a =
[ 43.3 -39.6  49.2 -47.5  31.9  -5.2  16.8 -28.4 -36.7   3.1  84.1 -27.2
  46.6  -0.4  68.3]
a[0] -> 43.3
a[13] -> -0.4
a[1] -> -39.6
a[5] -> -5.2
a[6] -> 16.8
a[8] -> -36.7
a[10] -> 84.1
a[11] -> -27.2
a[12] -> 46.6

B = [-28.4 -29.5  21.1  13.4 -58.4  73.4 -22.8 -14.0 -14.4 -76.8  15.4  62.7]
B[0]: -28.4
B[3]: 13.4
B[11]: 62.7
B[5]: 73.4
B[6]: -22.8
B[7]: -14.0
B[4]: -58.4
B[1]: -29.5

m =
-23.2,42.5,32.5,67.9,34.5
-6.1,39.8,26.0,65.2,32.3
3.2,38.1,49.2,62.0,21.9
1.0,36.6,37.0,63.9,26.9
33.6,-28.8,-31.9,-34.7,-19.0
0.0,41.0,49.1,61.5,25.3
-9.4,32.4,-3.1,55.2,34.9
-0.2,42.6,52.0,66.1,28.1
-44.9,34.4,65.0,50.7,10.7
24.4,-9.2,-25.5,-10.7,-5.1
19.0,-4.0,40.4,-4.0,-12.9
-28.2,47.3,58.5,75.0,23.4
-1.3,40.4,47.7,67.1,26.1
m[0, 0] -> -23.2
m[:, 0] -> [-23.2, -6.1, 3.2, 1.0, 33.6, 0.0, -9.4, -0.2, -44.9, 24.4, 19.0, -28.2, -1.3]
m[1, 2] -> 26.0
m[0, 1] -> 42.5
m[9] -> [24.4, -9.2, -25.5, -10.7, -5.1]
m[9, 2] -> -25.5
m[3, 3] -> 63.9
m[11, 4] -> 23.4
m[12, 3] -> 67.1
m[5, 1] -> 41.0
m[10, 3] -> -4.0
m[:, 4] -> [34.5, 32.3, 21.9, 26.9, -19.0, 25.3, 34.9, 28.1, 10.7, -5.1, -12.9, 23.4, 26.1]
m[9, 3] -> -10.7
m[5] -> [0.0, 41.0, 49.1, 61.5, 25.3]
m[6, 3] -> 55.2
m[8] -> [-44.9, 34.4, 65.0, 50.7, 10.7]
m[2, 0] -> 3.2
m[9, 0] -> 24.4
m[8, 1] -> 34.4
m[7, 4] -> 28.1
m[4, 0] -> 33.6
m[0] -> [-23.2, 42.5, 32.5, 67.9, 34.5]
m[:, 3] -> [67.9, 65.2, 62.0, 63.9, -34.7, 61.5, 55.2, 66.1, 50.7, -10.7, -4.0, 75.0, 67.1]
m[1, 1] -> 39.8
m[3] -> [1.0, 36.6, 37.0, 63.9, 26.9]
m[3, 1] -> 36.6
m[:, 2] -> [32.5, 26.0, 49.2, 37.0, -31.9, 49.1, -3.1, 52.0, 65.0, -25.5, 40.4, 58.5, 47.7]
m[7, 0] -> -0.2
m[11, 2] -> 58.5
m[3, 0] -> 1.0

data =
[[-19.4 -24.9 -11.4  67.0  32.7  19.6 -32.6  -5.9  28.3  13.9 -61.4]
 [ 11.4   1.8   8.8   2.6 -31.5 -50.3  33.9 -33.7  16.1   2.8  23.6]
 [ -1.5  19.3  -8.6 -16.2  40.4  76.3 -19.5  46.0 -42.1  -4.8 -15.8]
 [ -3.0  21.3  -6.5 -30.8  32.8  69.6 -17.9  49.4 -46.9  -7.9   0.4]
 [ 10.7  -6.3  13.4  20.6 -46.6 -83.8  50.4 -58.6  40.9   6.7  22.0]
 [ 17.9  13.8  11.5 -30.1 -36.1 -39.4  41.8 -18.0  -5.7  -5.7  46.7]
 [  8.1 -13.3   9.0  31.3 -35.6 -69.6  37.2 -53.2  40.3   7.7   6.8]
 [ -4.1 -27.6  -1.2  80.8  -8.7 -50.3  19.8 -59.8  60.6  18.2 -36.8]
 [ 19.9  22.8  15.6 -82.8 -47.7 -32.3  31.4   4.1 -27.9 -15.7  78.1]]
Indices start at 0.
(0, 0)	-19.4
(4, 1)	-6.3
(6, 2)	9.0
(8, 7)	4.1
(3, 5)	69.6
(8, 5)	-32.3
(6, 10)	6.8
(0, 6)	-32.6
(6, 0)	8.1
(7, 2)	-1.2
(0, 10)	-61.4
(1, 5)	-50.3
(0, 9)	13.9
(5, 1)	13.8
(8, 4)	-47.7
(2, 2)	-8.6
(7, 4)	-8.7
(2, 3)	-16.2
(7, 7)	-59.8
(3, 10)	0.4
(8, 10)	78.1
(6, 3)	31.3
(7, 0)	-4.1
(5, 9)	-5.7
(5, 0)	17.9
(0, 1)	-24.9
(4, 0)	10.7
(8, 8)	-27.9
(6, 6)	37.2
(5, 10)	46.7
(3, 3)	-30.8
(8, 9)	-15.7
(0, 2)	-11.4
(4, 6)	50.4
(2, 7)	46.0

X =
[[-19.45 -22.93 -16.21  14.08   2.63   0.03 -12.76   5.64]
 [ -0.01  -1.99 -12.10  -1.09   4.73  -8.26   8.91   4.91]
 [ -0.29   8.93  -1.88 -11.10   6.65  -8.17   5.84   2.62]
 [  2.41   8.03   9.32   2.24   7.58   5.69   8.50  -8.26]
 [-14.39 -11.80   4.01   6.38  -4.56   7.26 -14.58  -6.90]]
Rows and columns are counted from 0.
(0, 0) = -19.45
(2, 1) = 8.93
(2, 4) = 6.65
(1, 2) = -12.10
(4, 7) = -6.90
(0, 1) = -22.93
(3, 6) = 8.50
(0, 2) = -16.21
(0, 4) = 2.63
(2, 7) = 2.62
(1, 7) = 4.91
(4, 1) = -11.80
(1, 3) = -1.09
(3, 0) = 2.41
(2, 2) = -1.88
(2, 0) = -0.29
(4, 5) = 7.26
(1, 5) = -8.26
(0, 5) = 0.03

A =
[[-28.7 -17.9   1.6  65.7 -28.5  22.3   0.1  12.6]
 [ 14.1  54.2 -31.4 -15.7  22.0  -2.1 -52.6  26.4]
 [-26.4  23.9  -0.8 -30.3  19.4  24.6 -15.3  32.8]
 [-18.2  -9.3  -9.0 -39.5  -5.5   9.9 -15.4  22.1]
 [ 19.6  32.6 -30.6  15.7 -25.0   5.5  47.8  -9.2]
 [-38.6 -12.3   2.9  70.1 -28.9  28.6   4.7  13.2]
 [ 62.4  60.1  32.1 -35.3 -59.1 -35.3  23.4 -59.1]
 [-35.4  27.5 -16.9 -20.1  -5.7   1.3  11.3  19.7]
 [  6.3 -28.0  47.4   5.6  29.8  12.4  11.3  21.4]
 [ 38.8  43.9  22.3 -25.6 -20.8 -18.8  25.6 -31.3]
 [-19.3   1.1  -1.7  -6.6  86.4  29.8  33.4  40.7]
 [  2.8  10.3   1.1 -17.9   4.6  -8.3 -29.3 -39.9]
 [ 14.1  26.6  12.3 -19.0  25.2   0.0  29.9  -5.0]
 [ 23.7  34.6  17.8 -24.0  -0.6  -7.5  26.7 -17.6]
 [-42.8  27.6 -28.4  -9.8 -26.5 -16.5  30.4   7.7]]
Indices start at 0.
row 0 col 0: -28.7
row 4 col 1: 32.6
row 8 col 0: 6.3
row 5 col 0: -38.6
row 5 col 1: -12.3
row 12 col 6: 29.9
row 10 col 3: -6.6
row 6 col 7: -59.1
row 13 col 0: 23.7
row 12 col 2: 12.3
row 13 col 6: 26.7
row 3 col 6: -15.4
row 9 col 0: 38.8
row 10 col 7: 40.7
row 9 col 7: -31.3
row 1 col 6: -52.6
row 7 col 3: -20.1
row 4 col 3: 15.7
row 13 col 4: -0.6
row 11 col 4: 4.6
row 4 col 0: 19.6
row 6 col 1: 60.1
row 2 col 1: 23.9
row 3 col 5: 9.9
row 2 col 4: 19.4
row 1 col 2: -31.4
row 3 col 0: -18.2
row 5 col 7: 13.2
row 9 col 3: -25.6
row 7 col 4: -5.7
row 1 col 3: -15.7
row 0 col 7: 12.6
row 4 col 5: 5.5
